A =
126,130,136,133,128
129,132,135,133,131
130,132,130,134,116
129,136,124,138,106
125,134,125,127,122
117,152,113,119,112
130,120,127,123,144
126,131,119,126,123
128,125,132,131,123
119,126,132,123,132
132,127,135,135,123
134,119,132,135,127
123,126,132,126,128
127,120,128,119,143
125,124,130,129,124
134,118,130,132,131
A[0,0]	126
A[1]	[129, 132, 135, 133, 131]
A[2]	[130, 132, 130, 134, 116]
A[2,0]	130
A[14,3]	129
A[4,4]	122
A[5,0]	117
A[5,1]	152
A[3,4]	106
A[11]	[134, 119, 132, 135, 127]
A[:, 1]	[130, 132, 132, 136, 134, 152, 120, 131, 125, 126, 127, 119, 126, 120, 124, 118]
A[1,1]	132
A[8,2]	132
A[15,0]	134
A[13,0]	127
A[:, 3]	[133, 133, 134, 138, 127, 119, 123, 126, 131, 123, 135, 135, 126, 119, 129, 132]
A[15,2]	130
A[13,4]	143
A[4,0]	125
A[:, 2]	[136, 135, 130, 124, 125, 113, 127, 119, 132, 132, 135, 132, 132, 128, 130, 130]
A[10,3]	135
A[3]	[129, 136, 124, 138, 106]
A[7,0]	126
A[8]	[128, 125, 132, 131, 123]
A[6,1]	120

m =
[[113 112 117 115 131 118]
 [143 134 145 133 155 114]
 [121 120 126 129 129 121]
 [133 124 137 136 140 115]
 [119 122 120 148 113 143]
 [122 122 122 128 121 125]
 [134 120 136 135 133 111]
 [141 120 153 133 135 114]
 [114 119 130 120 117 117]
 [138 143 114 124 133 142]
 [142 118 131 125 126 121]
 [133 131 120 130 137 133]
 [133 126 126 136 138 132]
 [137 127 113 125 133 132]
 [130 146 137 126 110 124]
 [138 125 123 125 127 126]]
m[0][0]	113
m[:, 4]	[131, 155, 129, 140, 113, 121, 133, 135, 117, 133, 126, 137, 138, 133, 110, 127]
m[4][1]	122
m[9][4]	133
m[1][2]	145
m[8][5]	117
m[13][1]	127
m[8][1]	119
m[:, 1]	[112, 134, 120, 124, 122, 122, 120, 120, 119, 143, 118, 131, 126, 127, 146, 125]
m[3][0]	133
m[8][2]	130
m[15][1]	125
m[0][1]	112
m[11][2]	120
m[7][3]	133
m[:, 0]	[113, 143, 121, 133, 119, 122, 134, 141, 114, 138, 142, 133, 133, 137, 130, 138]
m[3][1]	124
m[12][3]	136
m[9]	[138, 143, 114, 124, 133, 142]
m[2][2]	126
m[14]	[130, 146, 137, 126, 110, 124]
m[1][0]	143
m[11][5]	133
m[14][3]	126
m[1]	[143, 134, 145, 133, 155, 114]
m[5][3]	128
m[2][5]	121
m[12][2]	126
m[7][2]	153
m[7]	[141, 120, 153, 133, 135, 114]
m[15][3]	125
m[5][1]	122
m[0][5]	118
m[13]	[137, 127, 113, 125, 133, 132]
m[11][4]	137
m[14][5]	124

grid =
[[129 121 138 121 143 133 144 123 112 130 113]
 [129 135 130 133 117 133 113 116 128 133 120]
 [134 117 135 127 139 140 136 119 136 132 119]
 [135 126 128 135 116 136 115 140 102 130 116]
 [129 138 126 122 144 137 133 112 129 129 132]
 [137 134 128 136 116 108 119 118 131 105 130]
 [134 126 130 136 111 137 113 140 112 134 118]
 [144 119 130 135 106 139 133 116 147 123 119]
 [131 129 107 123 154 130 126 114 133 131 115]]
Rows and columns are counted from 0.
(0, 0) => 129
(5, 10) => 130
(2, 8) => 136
(1, 9) => 133
(2, 4) => 139
(6, 8) => 112
(2, 0) => 134
(4, 10) => 132
(7, 3) => 135
(4, 8) => 129
(2, 5) => 140
(5, 5) => 108
(0, 6) => 144
(5, 4) => 116
(3, 1) => 126
(7, 5) => 139
(0, 2) => 138
(7, 8) => 147
(5, 1) => 134
(5, 2) => 128
(7, 9) => 123
(4, 5) => 137
(6, 10) => 118
(2, 9) => 132
(5, 9) => 105
(6, 0) => 134
(1, 3) => 133
(3, 6) => 115
(3, 10) => 116
(6, 4) => 111
(0, 1) => 121
(1, 6) => 113
(4, 7) => 112
